Below are the code and all the weights of a small trained network. Each question names an input and a target symbol and asks about switching units off, where a switched-off unit gives its printed mean instead of its output.

import numpy as np


def w(rows, s, z=0):
    codes = np.array(rows[::2]) - 128.0
    scale = np.full(codes.shape[1], s)
    scale[-1] = z or s
    return codes * scale


def norm(h):
    return h / np.sqrt((h * h).mean(-1, keepdims=True) + 1e-5)


def f(y):
    return y / 2 * (1 + np.tanh(0.7978845608 * (y + 0.044715 * y**3)))


def softmax(a):
    e = np.exp(a - a.max(-1, keepdims=True))
    return e / e.sum(-1, keepdims=True)


def log_softmax(a):
    a = a - a.max(-1, keepdims=True)
    return a - np.log(np.exp(a).sum(-1, keepdims=True))


def net(x, mask):
    ids = ['αδελξφ'.index(c) for c in x.split()]
    T = len(ids)
    res = E[ids] + P[:T]
    u = 0
    for l in range(3):
        q, k, v = (norm(res) @ M[l].T for M in (Q, K, V))
        z = softmax(np.where(np.tri(T) > 0, q @ k.T / 3**0.5, -1e9)) @ v
        res = res + np.where(mask[u], z, O[l][:, -1]) @ O[l][:, :-1]
        u += 1
        y = f(norm(res) @ A[l][:, :-1].T + A[l][:, -1])
        res = res + np.where(mask[u : u + 4], y, B[l][:, -1]) @ B[l][:, :-1]
        u += 4
    return log_softmax(norm(res)[-1] @ U[:, :-1].T + U[:, -1])


Q, K, V, O, A, B = {}, {}, {}, {}, {}, {}
E = w([
[210,121,128,177,110],'α',
[195,91,85,152,144],'δ',
[102,138,78,130,108],'ε',
[102,125,144,219,156],'λ',
[154,170,178,148,126],'ξ',
[157,110,165,19,255],'φ',
],0.0086)
P = w([
[165,120,21,133,229],'0',
[246,245,120,228,166],'1',
[137,65,123,131,158],'2',
[223,249,127,210,136],'3',
[123,49,151,118,124],'4',
[216,251,147,204,100],'5',
[117,44,186,96,94],'6',
[221,243,151,238,92],'7',
[116,25,225,73,42],'8',
[216,236,142,253,87],'9',
[105,34,198,96,70],'10',
],0.0031)
Q[0] = w([
[227,170,132,117,119],'0.h1',
[106,205,52,109,81],'0.h1',
[124,163,92,253,74],'0.h1',
],0.012)
K[0] = w([
[144,82,93,204,95],'0.h1',
[133,126,51,90,123],'0.h1',
[138,145,128,141,4],'0.h1',
],0.014)
V[0] = w([
[227,178,147,28,172],'0.h1',
[243,36,162,254,134],'0.h1',
[139,193,96,113,228],'0.h1',
],0.0036)
O[0] = w([
[103,129,97,173,102,111],'0.h1',
[253,111,132,206,172,254],'0.h1',
[99,148,137,167,179,155],'0.h1',
],0.0048)
A[0] = w([
[125,72,133,82,1,86],'0.n1',
[77,138,150,47,72,5],'0.n2',
[92,37,46,73,119,104],'0.n3',
[64,3,101,143,133,149],'0.n4',
],0.007,0.0016)
B[0] = w([
[141,127,111,79,134,25],'0.n1',
[125,96,167,180,171,22],'0.n2',
[12,207,188,103,3,85],'0.n3',
[52,111,254,93,128,253],'0.n4',
],0.0055,0.00063)
Q[1] = w([
[165,125,115,43,81],'1.h1',
[116,213,3,150,151],'1.h1',
[121,23,124,130,107],'1.h1',
],0.017)
K[1] = w([
[89,200,45,197,144],'1.h1',
[157,175,198,223,3],'1.h1',
[146,187,104,42,189],'1.h1',
],0.014)
V[1] = w([
[95,41,71,191,95],'1.h1',
[162,133,71,1,174],'1.h1',
[145,160,186,49,232],'1.h1',
],0.008)
O[1] = w([
[64,94,44,223,105,120],'1.h1',
[109,72,211,56,5,2],'1.h1',
[182,163,255,65,129,215],'1.h1',
],0.0059,0.0037)
A[1] = w([
[201,219,134,74,30,79],'1.n1',
[183,2,4,5,180,2],'1.n2',
[97,166,51,171,123,79],'1.n3',
[8,185,151,11,53,223],'1.n4',
],0.0082,0.00078)
B[1] = w([
[132,182,155,171,203,161],'1.n1',
[222,63,125,153,218,130],'1.n2',
[138,185,180,114,138,252],'1.n3',
[192,197,83,254,209,206],'1.n4',
],0.0092,0.0027)
Q[2] = w([
[173,63,132,145,128],'2.h1',
[169,239,129,196,65],'2.h1',
[165,120,184,4,175],'2.h1',
],0.014)
K[2] = w([
[147,64,151,159,87],'2.h1',
[225,173,144,207,191],'2.h1',
[199,122,119,3,28],'2.h1',
],0.012)
V[2] = w([
[166,159,21,117,253],'2.h1',
[189,131,233,237,115],'2.h1',
[96,200,211,64,170],'2.h1',
],0.0071)
O[2] = w([
[62,48,147,22,2,235],'2.h1',
[64,212,38,40,115,254],'2.h1',
[152,102,61,177,107,122],'2.h1',
],0.0049,0.0094)
A[2] = w([
[8,69,184,140,226,94],'2.n1',
[108,46,151,105,213,2],'2.n2',
[114,190,186,173,88,97],'2.n3',
[170,177,127,169,91,95],'2.n4',
],0.014,0.0065)
B[2] = w([
[109,51,216,201,55,255],'2.n1',
[13,35,134,54,249,137],'2.n2',
[213,111,93,77,147,250],'2.n3',
[95,72,190,167,126,242],'2.n4',
],0.013,0.0037)
U = w([
[67,180,73,51,27,182],'α',
[69,73,201,204,42,240],'δ',
[96,211,85,254,206,108],'ε',
[214,188,255,95,163,98],'λ',
[231,56,16,150,60,1],'ξ',
[78,19,108,70,229,136],'φ',
],0.0051,0.0021)

Each question gives the input, a string of symbols that net reads in full, and the target symbol t.
The units are the heads (3 rows each of Q, K, V and O) and the neurons (one row each of A and B). Each row of codes is followed by its name. A weight is (code - 128) times the scale printed after its matrix; where a second scale follows, it is the last column's (O, A, B and U).
mask holds one flag per unit, layer by layer, with each layer's heads first. A switched-off unit (its flag False) gives its mean, the last column of its rows in O or B, instead of its output. The means were averaged over made-up inputs and are rounded, as every weight is.
A unit's drop is (log p(t) with every unit on - log p(t) with that unit switched off) / (log p(t) with every unit on - log p(t) with every unit switched off).
The circuit of an input: a set's keep is (log p(t) with only the set's units on - log p(t) with every unit switched off) / (log p(t) with every unit on - log p(t) with every unit switched off). Starting from the 12 units with the biggest drops (on a tie, the unit counted first), units are removed one at a time, each time the one whose removal leaves the highest keep (on an exact tie, the one counted first), for as long as the keep stays at least 0.8.
units of the circuit, in order: the units of the circuit, biggest drop first
unit that matters most: the unit with the biggest drop
k most important neurons: the k neurons with the biggest drops, biggest first
top k neurons in layer l: the k neurons of layer l with the biggest drops, biggest first
drop of u: that unit's drop, to one decimal
input λ ε λ ε δ δ α ξ α, target ξ: units of the circuit, in order	1.h1; 2.n1
input λ ξ λ λ δ ξ λ δ λ λ, target ε: units of the circuit, in order	1.h1
input λ λ ε, target ε: units of the circuit, in order	1.n4; 0.h1
input ξ λ ξ φ λ ε λ λ δ φ, target ε: units of the circuit, in order	1.h1; 2.h1
input ξ ξ φ ξ λ λ λ λ, target ε: units of the circuit, in order	1.h1; 0.n4
input λ λ ξ, target α: top 3 neurons in layer 2	2.n1; 2.n3; 2.n4
input λ ε ξ α, target δ: 3 most important neurons	2.n4; 2.n3; 0.n4
input δ ξ δ ξ λ λ ξ, target α: 2 most important neurons	2.n1; 2.n4
input λ ξ δ λ λ α ξ λ δ, target φ: units of the circuit, in order	1.n2; 2.n2
input ε λ λ ξ δ δ α φ, target φ: 2 most important neurons	2.n2; 0.n3
input λ ξ ξ ξ δ α λ λ λ α, target ε: 2 most important neurons	2.n1; 2.n3
input α α ε ξ δ λ α, target ξ: 2 most important neurons	0.n3; 2.n1
input δ λ φ λ λ δ λ λ λ δ, target ε: 3 most important neurons	2.n3; 2.n1; 1.n3
input λ ξ δ λ λ α λ λ ξ ε ε, target ε: unit that matters most	1.n4
input ε ε φ α, target δ: drop of 0.n4	0.0
input λ ξ λ ξ λ φ λ λ λ λ δ, target λ: drop of 1.h1	1.4
input ξ λ ξ λ ξ λ λ λ λ ξ, target ε: drop of 2.n1	0.2
